Here is a tiny trained network, its code and every weight. The questions are about switching its units off for an input and a class, where a switched-off unit gives its printed mean instead of its output.

import numpy as np


def w(rows, s, z=0):
    codes = np.array(rows[::2]) - 128.0
    scale = np.full(codes.shape[1], s)
    scale[-1] = z or s
    return codes * scale


def f(y):
    return y / 2 * (1 + np.tanh(0.7978845608 * (y + 0.044715 * y**3)))


def log_softmax(a):
    a = a - a.max(-1, keepdims=True)
    return a - np.log(np.exp(a).sum(-1, keepdims=True))


def net(x, mask):
    res = np.array(x, float).reshape(1, 5) / 4 @ E
    y = f(res @ A[0][:, :-1].T + A[0][:, -1])
    res = res + np.where(mask, y, B[0][:, -1]) @ B[0][:, :-1]
    return log_softmax(res[-1] @ U[:, :-1].T + U[:, -1])


A, B = {}, {}
E = w([
[223,76,146,64,173,54,102,218,117,90],'x0',
[168,180,79,238,254,98,137,108,152,146],'x1',
[204,180,220,104,153,208,183,114,60,164],'x2',
[75,174,179,174,104,78,139,227,116,220],'x3',
[151,173,77,91,97,171,237,214,237,89],'x4',
],0.0084)
A[0] = w([
[145,138,149,107,146,99,70,111,105,124,42],'neuron 1',
[105,113,87,148,93,82,84,144,182,129,83],'neuron 2',
[69,122,68,130,131,105,90,158,132,93,86],'neuron 3',
[209,102,150,79,168,36,109,175,125,106,73],'neuron 4',
[141,127,119,148,125,143,191,159,164,108,40],'neuron 5',
[58,121,185,142,87,111,133,213,121,191,139],'neuron 6',
[104,117,125,160,103,147,83,61,102,187,99],'neuron 7',
[64,79,177,57,18,157,134,128,114,153,88],'neuron 8',
[163,106,139,87,170,92,156,179,91,106,72],'neuron 9',
[126,75,178,149,160,82,49,84,51,137,110],'neuron 10',
[130,161,121,120,128,137,187,202,183,92,102],'neuron 11',
[186,93,151,91,167,72,100,177,149,123,70],'neuron 12',
[178,39,61,91,125,189,117,58,143,65,107],'neuron 13',
[88,175,177,156,98,68,141,193,126,178,45],'neuron 14',
[95,90,163,117,70,154,132,149,108,97,1],'neuron 15',
[174,171,179,119,142,216,173,157,100,145,89],'neuron 16',
[123,157,71,171,202,125,158,115,133,167,64],'neuron 17',
[110,102,169,144,126,105,96,111,91,134,46],'neuron 18',
[45,70,81,119,146,86,116,146,168,105,113],'neuron 19',
[157,129,97,116,107,160,157,168,177,105,108],'neuron 20',
[114,105,161,154,172,98,71,104,70,148,67],'neuron 21',
[89,98,78,130,113,93,126,138,174,118,127],'neuron 22',
[192,195,210,91,178,202,161,122,64,156,91],'neuron 23',
[114,188,118,148,155,85,131,164,119,169,84],'neuron 24',
[112,115,75,140,105,83,103,125,148,118,75],'neuron 25',
[148,135,102,125,125,160,224,141,164,121,71],'neuron 26',
[74,182,139,155,90,95,139,178,130,188,58],'neuron 27',
[141,125,88,109,132,172,144,1,171,69,76],'neuron 28',
[135,191,98,114,107,163,171,180,210,110,105],'neuron 29',
[180,212,82,220,254,96,133,81,163,166,77],'neuron 30',
[10,222,106,153,97,194,174,29,158,167,45],'neuron 31',
],0.0096,0.0066)
B[0] = w([
[109,94,123,127,123,141,122,135,118,134,137],'neuron 1',
[148,103,137,150,104,113,128,110,124,140,174],'neuron 2',
[150,106,146,140,111,116,132,101,133,142,167],'neuron 3',
[98,136,152,154,120,159,141,152,164,112,205],'neuron 4',
[117,85,124,111,127,143,120,126,110,140,154],'neuron 5',
[152,159,126,136,155,125,119,134,107,109,228],'neuron 6',
[109,120,118,127,127,149,118,141,143,146,176],'neuron 7',
[116,104,104,89,127,96,170,124,140,97,228],'neuron 8',
[107,121,137,155,107,147,144,136,134,119,171],'neuron 9',
[112,137,101,100,138,151,107,126,127,159,202],'neuron 10',
[110,132,114,111,136,145,110,118,117,149,202],'neuron 11',
[92,130,142,153,111,151,148,151,143,120,184],'neuron 12',
[159,154,133,140,156,136,120,139,104,109,217],'neuron 13',
[154,136,129,135,147,143,118,122,95,108,195],'neuron 14',
[110,5,129,129,145,127,155,120,98,106,149],'neuron 15',
[150,109,137,147,104,105,122,94,140,148,210],'neuron 16',
[107,91,124,101,115,107,157,129,121,101,178],'neuron 17',
[123,96,120,118,140,136,124,135,114,144,145],'neuron 18',
[149,125,144,146,110,111,125,103,136,142,192],'neuron 19',
[125,116,112,111,142,136,103,138,125,147,180],'neuron 20',
[120,113,108,111,132,143,113,127,127,146,171],'neuron 21',
[150,129,151,136,115,118,128,102,128,153,180],'neuron 22',
[162,117,153,147,96,102,130,100,138,144,235],'neuron 23',
[144,124,125,117,140,125,132,128,103,99,168],'neuron 24',
[143,103,138,144,111,119,142,108,119,147,156],'neuron 25',
[119,111,118,117,138,139,115,122,122,146,183],'neuron 26',
[153,135,138,146,160,138,107,137,99,106,192],'neuron 27',
[148,144,140,142,147,139,109,145,102,111,199],'neuron 28',
[106,125,106,104,139,142,98,131,113,163,213],'neuron 29',
[122,109,113,96,132,104,153,119,139,104,247],'neuron 30',
[97,145,155,159,109,161,141,162,162,120,242],'neuron 31',
],0.02,0.012)
U = w([
[76,107,74,77,149,177,64,132,109,249,115],'0',
[189,103,159,195,53,76,124,57,140,199,126],'1',
[37,127,155,218,95,198,151,205,180,90,117],'2',
[203,142,126,163,212,147,87,156,48,34,112],'3',
[91,81,87,35,126,60,201,116,132,33,105],'4',
[127,254,78,84,126,66,105,152,222,155,254],'5',
],0.01,0.018)

Each question gives the input, the list of numbers given to net, and the class t.
The units are the neurons (one row each of A and B). Each row of codes is followed by its name. A weight is (code - 128) times the scale printed after its matrix; where a second scale follows, it is the last column's (A, B and U).
mask holds one flag per neuron, in row order. A switched-off neuron (its flag False) gives its mean, the last column of its row in B, instead of its output. The means were averaged over made-up inputs and are rounded, as every weight is.
A unit's drop is (log p(t) with every unit on - log p(t) with that unit switched off) / (log p(t) with every unit on - log p(t) with every unit switched off).
unit that matters most: the unit with the biggest drop
top k neurons: the k neurons with the biggest drops, biggest first
drop of u: that unit's drop, to one decimal
input [8,2,7,7,2], class 2: top 3 neurons => neuron 4; neuron 12; neuron 9
input [2,-8,-2,5,6], class 4: unit that matters most => neuron 8
input [1,6,8,5,7], class 1: top 3 neurons => neuron 23; neuron 16; neuron 10
input [2,3,1,7,-6], class 3: top 4 neurons => neuron 14; neuron 6; neuron 24; neuron 29
input [1,-5,-6,-7,0], class 3: top 4 neurons => neuron 13; neuron 28; neuron 23; neuron 16
input [-8,4,-7,-7,-4], class 2: top 3 neurons => neuron 31; neuron 23; neuron 7
input [7,-3,1,8,4], class 3: top 3 neurons => neuron 6; neuron 14; neuron 31
input [7,-7,3,6,2], class 2: top 3 neurons => neuron 4; neuron 12; neuron 30
input [-7,7,0,7,7], class 0: top 3 neurons => neuron 29; neuron 11; neuron 26
input [-7,-7,-8,8,-4], class 1: top 2 neurons => neuron 19; neuron 2
input [-4,8,0,5,-5], class 4: top 2 neurons => neuron 30; neuron 17
input [-6,1,4,-5,6], class 0: top 4 neurons => neuron 29; neuron 26; neuron 4; neuron 20
input [-6,-8,6,-5,3], class 4: top 2 neurons => neuron 8; neuron 15
input [1,6,1,-4,-8], class 0: unit that matters most => neuron 10
input [-3,2,-2,0,3], class 5: top 2 neurons => neuron 4; neuron 15
input [-4,8,3,3,-3], class 4: drop of neuron 30 => 0.3
input [4,6,-1,3,-2], class 4: drop of neuron 31 => 0.1
input [-7,6,2,6,-3], class 2: drop of neuron 1 => 0.0
